Below is a small trained network, with its code and all its weights. Each question gives an input and a target symbol and asks what happens when units are switched off, that is, made to give their printed mean instead of their output.

import numpy as np


def w(rows, s, z=0):
    codes = np.array(rows[::2]) - 128.0
    scale = np.full(codes.shape[1], s)
    scale[-1] = z or s
    return codes * scale


def f(y):
    return np.maximum(y, 0)


def softmax(a):
    e = np.exp(a - a.max(-1, keepdims=True))
    return e / e.sum(-1, keepdims=True)


def log_softmax(a):
    a = a - a.max(-1, keepdims=True)
    return a - np.log(np.exp(a).sum(-1, keepdims=True))


def net(x, mask):
    ids = ['ΓΘΛΣβδεηψ'.index(c) for c in x.split()]
    T = len(ids)
    res = E[ids] + P[:T]
    u = 0
    for l in range(2):
        r = res
        for j in range(2):
            rows = slice(2 * j, 2 * j + 2)
            q, k, v = (r @ M[l][rows].T for M in (Q, K, V))
            z = softmax(np.where(np.tri(T) > 0, q @ k.T / 2**0.5, -1e9)) @ v
            o = O[l][rows]
            res = res + np.where(mask[u + j], z, o[:, -1]) @ o[:, :-1]
        u += 2
        y = f(res @ A[l][:, :-1].T + A[l][:, -1])
        res = res + np.where(mask[u : u + 16], y, B[l][:, -1]) @ B[l][:, :-1]
        u += 16
    return log_softmax(res[-1] @ U[:, :-1].T + U[:, -1])


Q, K, V, O, A, B = {}, {}, {}, {}, {}, {}
E = w([
[175,114,160,173],'Γ',
[169,98,148,165],'Θ',
[157,142,179,135],'Λ',
[142,117,162,115],'Σ',
[184,185,192,194],'β',
[170,104,159,126],'δ',
[98,105,55,119],'ε',
[188,239,238,149],'η',
[150,202,45,251],'ψ',
],0.013)
P = w([
[154,103,163,103],'0',
[78,136,158,177],'1',
[195,129,96,154],'2',
[41,191,139,143],'3',
[163,179,92,105],'4',
[8,255,111,131],'5',
[148,201,83,68],'6',
],0.018)
Q[0] = w([
[93,113,141,192],'L0H1',
[153,194,170,105],'L0H1',
[9,98,202,136],'L0H2',
[181,111,132,127],'L0H2',
],0.014)
K[0] = w([
[124,58,183,136],'L0H1',
[2,196,143,77],'L0H1',
[102,6,162,197],'L0H2',
[109,226,156,141],'L0H2',
],0.0091)
V[0] = w([
[234,134,152,82],'L0H1',
[75,148,50,255],'L0H1',
[125,250,172,140],'L0H2',
[151,184,96,35],'L0H2',
],0.0075)
O[0] = w([
[124,140,210,59,65],'L0H1',
[176,66,78,244,234],'L0H1',
[171,254,192,88,255],'L0H2',
[120,166,141,64,104],'L0H2',
],0.007,0.0043)
A[0] = w([
[89,117,165,130,254],'L0N1',
[119,68,107,85,70],'L0N2',
[122,107,136,69,74],'L0N3',
[152,138,85,125,229],'L0N4',
[179,125,130,141,81],'L0N5',
[74,146,150,109,88],'L0N6',
[126,85,119,130,63],'L0N7',
[97,128,102,140,111],'L0N8',
[140,5,145,105,57],'L0N9',
[91,156,105,143,81],'L0N10',
[105,169,144,138,175],'L0N11',
[157,104,172,96,163],'L0N12',
[92,156,142,135,53],'L0N13',
[97,135,130,99,97],'L0N14',
[95,175,129,134,111],'L0N15',
[140,153,117,160,233],'L0N16',
],0.017,0.0058)
B[0] = w([
[101,128,99,232,178],'L0N1',
[165,67,124,2,133],'L0N2',
[20,85,194,159,140],'L0N3',
[112,94,150,31,203],'L0N4',
[142,194,119,117,173],'L0N5',
[127,43,125,154,150],'L0N6',
[94,250,129,55,130],'L0N7',
[164,137,177,167,152],'L0N8',
[245,71,101,214,140],'L0N9',
[33,148,214,179,170],'L0N10',
[99,81,76,126,207],'L0N11',
[152,119,178,219,160],'L0N12',
[164,56,75,117,156],'L0N13',
[132,90,146,112,135],'L0N14',
[182,101,100,166,191],'L0N15',
[69,130,94,54,249],'L0N16',
],0.0072,0.014)
Q[1] = w([
[101,130,99,219],'L1H1',
[33,199,206,117],'L1H1',
[144,190,30,11],'L1H2',
[194,254,61,226],'L1H2',
],0.0073)
K[1] = w([
[118,44,195,131],'L1H1',
[116,166,255,105],'L1H1',
[24,159,11,76],'L1H2',
[132,62,117,110],'L1H2',
],0.01)
V[1] = w([
[254,84,102,141],'L1H1',
[232,180,105,124],'L1H1',
[93,22,38,39],'L1H2',
[141,15,162,102],'L1H2',
],0.01)
O[1] = w([
[116,19,213,98,206],'L1H1',
[146,83,252,150,104],'L1H1',
[204,41,87,135,2],'L1H2',
[116,46,104,53,248],'L1H2',
],0.011,0.0063)
A[1] = w([
[219,139,156,192,170],'L1N1',
[146,94,196,237,14],'L1N2',
[113,107,52,117,97],'L1N3',
[167,161,154,26,57],'L1N4',
[170,118,140,40,143],'L1N5',
[131,91,189,134,143],'L1N6',
[52,149,94,106,156],'L1N7',
[182,45,67,106,119],'L1N8',
[143,165,112,187,254],'L1N9',
[124,238,153,126,162],'L1N10',
[108,105,93,190,121],'L1N11',
[126,168,189,253,89],'L1N12',
[113,136,155,14,140],'L1N13',
[103,116,154,16,139],'L1N14',
[157,181,43,73,110],'L1N15',
[140,144,152,67,115],'L1N16',
],0.011,0.0098)
B[1] = w([
[147,224,147,130,183],'L1N1',
[234,100,65,57,145],'L1N2',
[131,96,194,112,197],'L1N3',
[42,99,111,206,164],'L1N4',
[71,94,90,79,187],'L1N5',
[90,178,164,183,193],'L1N6',
[228,164,148,112,253],'L1N7',
[156,228,163,164,214],'L1N8',
[145,33,204,2,212],'L1N9',
[50,89,111,99,239],'L1N10',
[145,85,143,157,173],'L1N11',
[167,94,96,175,189],'L1N12',
[126,138,58,137,204],'L1N13',
[146,159,40,150,222],'L1N14',
[167,135,158,213,194],'L1N15',
[78,90,111,184,156],'L1N16',
],0.0086,0.016)
U = w([
[147,100,172,227,138],'Γ',
[150,2,131,89,195],'Θ',
[89,178,105,56,5],'Λ',
[135,80,42,65,164],'Σ',
[60,86,202,81,38],'β',
[62,62,74,160,155],'δ',
[181,193,77,191,198],'ε',
[84,253,164,251,5],'η',
[194,176,224,63,236],'ψ',
],0.0089,0.0034)

Each question gives the input, a string of symbols that net reads in full, and the target symbol t.
The units are the heads (2 rows each of Q, K, V and O) and the neurons (one row each of A and B). Each row of codes is followed by its name. A weight is (code - 128) times the scale printed after its matrix; where a second scale follows, it is the last column's (O, A, B and U).
mask holds one flag per unit, layer by layer, with each layer's heads first. A switched-off unit (its flag False) gives its mean, the last column of its rows in O or B, instead of its output. The means were averaged over made-up inputs and are rounded, as every weight is.
A unit's drop is (log p(t) with every unit on - log p(t) with that unit switched off) / (log p(t) with every unit on - log p(t) with every unit switched off).
The circuit of an input: a set's keep is (log p(t) with only the set's units on - log p(t) with every unit switched off) / (log p(t) with every unit on - log p(t) with every unit switched off). Starting from the 12 units with the biggest drops (on a tie, the unit counted first), units are removed one at a time, each time the one whose removal leaves the highest keep (on an exact tie, the one counted first), for as long as the keep stays at least 0.8.
units of the circuit, in order: the units of the circuit, biggest drop first
top k neurons: the k neurons with the biggest drops, biggest first
k most important neurons of layer l: the k neurons of layer l with the biggest drops, biggest first
heads that matter: for each layer, one digit per head in row order, 1 if its drop is at least 0.15 and else 0, layers parted by /
input Σ Γ Θ Γ, target ε: units of the circuit, in order : (L0H1, L0N3, L1H1)
input η Γ Γ β Λ, target β: heads that matter : 11 / 11
input ε Θ Σ, target ε: units of the circuit, in order : (L1N8, L1H2)
input Λ Σ δ ε δ ψ Γ, target ψ: top neuron : (L1N9)
input η Σ Γ Σ Θ η Λ, target η: units of the circuit, in order : (L0H2, L1N4)
input Γ β ε Γ ψ β Θ, target ψ: units of the circuit, in order : (L1H2, L1N9, L0N16, L1N14)
input Γ Γ ε Σ Γ, target ε: top 4 neurons : (L1N8, L1N9, L1N10, L0N10)
input δ ψ Γ β ε Λ δ, target ε: top 3 neurons : (L0N15, L0N4, L0N8)
input Θ β Θ Σ, target δ: 4 most important neurons of layer 0 : (L0N9, L0N12, L0N16, L0N2)
input δ Θ Θ Λ Θ Γ, target Σ: units of the circuit, in order : (L0H2, L1H2, L1H1)
input Λ Σ δ, target δ: top 4 neurons : (L0N16, L1N7, L1N9, L1N4)
input ε ε Λ Σ, target Γ: heads that matter : 01 / 01
input Θ η β ε Θ, target ε: units of the circuit, in order : (L1H2, L1N8)
input δ δ Γ δ η, target η: top neuron : (L1N1)
input ε η δ Λ ε ψ, target Γ: top 4 neurons : (L1N8, L0N9, L0N2, L1N9)
input Λ Σ Γ Σ, target ψ: heads that matter : 10 / 11
input Λ Σ Λ ε δ Λ Λ, target δ: units of the circuit, in order : (L1N4, L0H2, L1N8, L1N16)
input δ Λ ε Λ, target Σ: units of the circuit, in order : (L1H2, L0H2, L1H1)
input η Θ η η, target Λ: 2 most important neurons of layer 1 : (L1N7, L1N10)
input Θ δ Λ η Λ, target η: units of the circuit, in order : (L0H2, L1N4, L1N9)
input δ Γ Σ δ, target Σ: top 2 neurons : (L0N9, L0N3)
input ψ δ ε, target ψ: top neuron : (L1N8)
input Λ Σ Θ Γ ε, target ε: heads that matter : 00 / 01
input η η Γ Λ η Λ, target Λ: top 4 neurons : (L0N3, L0N12, L0N16, L0N10)
input η δ β Σ ε Γ Λ, target ε: heads that matter : 11 / 01
input δ Γ Γ, target δ: 2 most important neurons of layer 0 : (L0N16, L0N10)
input Γ Λ Θ ε, target η: units of the circuit, in order : (L1N9, L0N10)
input Σ Σ Λ ψ Γ Γ ε, target ε: 4 most important neurons of layer 1 : (L1N8, L1N9, L1N10, L1N15)
input η Θ Γ ε η η η, target η: heads that matter : 01 / 11
input β η ε Θ Λ β, target β: heads that matter : 10 / 01
